Read these off the array that follows. Counting starts at 0.
1) What is the entry at row 1, column 2?
2) What is the entry just right of the smallest entry?
3) What is the bottom-left entry?
4) What is the entry at row 2, column 2?
5) What is the entry directly below the largest entry?
6) What is the minimum?
7) What is the top-left entry?
8) What is the entry in row 0 and column 1?
[[128 130 128 123 136 120 124]
 [120 128 119 133 134 125 118]
 [135 136 122 131 138 128 135]
 [119 124 131 136 124 128 120]
 [112 124 122 142 139 133 117]
 [132 125 121 141 115 133 115]
 [130 136 123 128 124 137 129]
 [128 119 130 142 152 132 139]
 [130 116 137 132 137 131 143]
 [137 119 142 132 123 142 124]
 [129 127 134 131 127 129 133]
 [135 129 134 131 124 127 122]
 [121 128 133 130 125 136 126]
 [133 133 122 136 129 135 125]
 [138 119 119 132 141 118 124]]
1) 119
2) 124
3) 138
4) 122
5) 137
6) 112
7) 128
8) 130

W =
122	139	125	122	122	131	138	124	125	133
142	121	124	122	138	145	121	132	132	136
130	105	130	140	123	117	138	131	128	135
127	147	142	136	133	135	138	133	126	115
125	134	128	111	129	120	138	124	119	119
127	120	120	112	117	121	129	132	135	126
126	125	106	123	135	140	126	122	125	126
118	130	123	121	126	134	127	133	134	128
131	139	126	148	142	121	141	122	129	141
Rows and columns are numbered from 0.
Which number is the entry just left of 106?
A: 125
Which number is the entry in the top-right corner?
A: 133
The entry at row 0, column 2: 125
The minimum is 105
The entry at row 0, column 1: 139
The entry in the bottom-right corner is 141
The bottom entry of the column that holds the smallest entry is 139
Which number is the maximum?
A: 148
Which number is the entry at row 0, column 0?
A: 122
The entry just left of the largest entry is 126
Which number is the entry in row 2 and column 0?
A: 130
The entry in the bottom-left corner is 131
The entry directly above the largest entry: 121
Which number is the entry directly below 111?
A: 112
The entry in row 1 and column 0 -> 142
Which number is the entry just right of the largest entry?
A: 142

Read these off the table that follows.
1) Give the last entry, reading row by row.
2) Give the first entry of the smallest entry's row.
3) Give the top entry of the column that holds the largest entry.
4) Give the largest entry.
5) Give the second entry on the main diagonal.
6) Give the entry in the top-left corner.
7) Give the 1st entry on the diagonal from the top-right corner.
8) Give the fifth-last entry, reading row by row.
[[127 127 129 140 116 136 129 132 135 121 125 135 115]
 [123 131 134 126 119 131 127 134 135 129 128 130 137]
 [113 137 135 123 113 126 122 137 143 120 134 114 129]
 [126 118 123 135 136 136 136 119 124 127 128 145 127]
 [121 128 129 129 123 131 129 130 134 126 130 139 130]
 [123 127 128 131 122 133 130 130 128 124 127 135 128]
 [112 129 123 140 120 131 125 130 141 111 131 121 104]
 [133 130 139 131 110 134 126 146 134 131 124 135 137]]
1) 137
2) 112
3) 132
4) 146
5) 131
6) 127
7) 115
8) 134

B =
[[130 129 145 140 139 120 137 129 124 124 130 127 134 118]
 [151 114 138 141 125 113 132 119 122 133 110 128 143 103]
 [121 141 108 123 137 144 111 130 138 131 125 123 140 127]]
Give the entry in the bottom-left corner.
Answer: 121
The last entry, reading row by row -> 127
The 1st entry, reading row by row: 130
Give the third entry on the diagonal from the top-right corner.
Answer: 123
The 2nd smallest entry is 108
Give the first entry of the smallest entry's row.
Answer: 151
The 3rd entry, reading row by row -> 145
Give the first entry on the diagonal from the top-right corner.
Answer: 118
The entry just right of the largest entry: 114
Give the fifth-last entry, reading row by row.
Answer: 131
The minimum is 103
The 4th entry from the end, reading row by row -> 125
Give the largest entry in the last row.
Answer: 144
The entry just left of the smallest entry is 143

[[131 139 140 136]
 [118 103 133 143]
 [107 123 125 135]
 [111 123 143 131]
 [135 139 121 120]
 [123 120 116 120]
 [137 137 127 157]
 [126 124 122 136]
 [123 118 134 124]
 [128 139 128 120]
 [113 129 122 154]
 [143 131 128 157]
 [127 117 134 102]
 [142 132 128 118]
 [130 125 124 136]]
The entry directly below 154: 157
Find the entry just right of 116.
120
Find the top-left entry.
131
Find the last entry, reading row by row.
136
The entry in the bottom-left corner: 130
The entry just left of 117 -> 127
Find the entry in the top-right corner.
136
The entry directly above 121 -> 143
Find the entry directly above 130.
142
The largest entry in the first column -> 143
The third entry from the end, reading row by row: 125
The 3rd entry on the diagonal from the top-right corner -> 123
Find the 3rd entry on the main diagonal.
125
The second entry on the main diagonal -> 103
Find the second entry on the diagonal from the top-right corner.
133
Find the largest entry in the first row.
140
Find the entry just right of 129.
122
The entry just left of 116 -> 120
The last entry in the row that holds the smallest entry -> 102

[[140 122 126 133 113 126 125 125 131 130 113 136 126 116 128]
 [130 121 131 128 117 130 127 122 127 132 123 122 125 119 129]
 [128 122 125 130 121 131 133 132 126 128 123 125 129 113 125]
 [123 128 125 127 125 130 120 128 133 126 123 128 126 127 131]
 [137 124 136 128 125 125 129 126 128 129 122 132 126 135 129]
 [131 133 146 132 131 124 131 130 126 141 121 135 120 132 129]
 [127 136 133 127 134 128 128 129 128 132 129 132 128 128 128]
 [155 127 138 127 107 121 128 128 131 128 124 137 126 144 134]
 [125 136 114 117 110 139 118 115 128 130 142 117 134 125 143]
 [130 118 147 116 121 130 114 112 124 135 112 131 113 132 117]
 [149 120 136 132 108 124 127 118 132 129 110 136 126 126 125]
 [128 142 136 107 113 131 101 110 129 144 137 141 111 130 144]
 [129 116 129 130 112 135 130 129 121 129 119 115 124 113 122]]
Rows and columns are numbered from 0.
The entry directly below the centre entry -> 128
Find the entry in row 0 and column 2.
A: 126
Find the entry in row 0 and column 1.
A: 122
The maximum -> 155
Find the entry directly below the smallest entry.
A: 130
The top-left entry is 140
Find the entry in the bottom-right corner.
A: 122
Find the entry in row 2 and column 0.
A: 128
Find the entry directly below the largest entry.
A: 125
The entry directly above the smallest entry is 127
The entry in row 1 and column 2 is 131
Find the entry directly above the centre entry.
A: 130
The entry just right of the centre entry -> 128
The entry just right of the largest entry -> 127
The entry in row 2 and column 1 is 122
Find the entry in the top-right corner.
A: 128
The entry just left of the smallest entry is 131
The entry in row 2 and column 2 is 125
Find the entry in row 1 and column 0.
A: 130
The entry in row 1 and column 1 is 121
The centre entry: 129
Find the entry directly above the largest entry.
A: 127
Find the entry just left of 111.
A: 141

Read these off the row that follows.
1) Find the entry just right of the smallest entry.
2) Find the entry just right of 151.
[151 145 141 138 108 139]
1) 139
2) 145
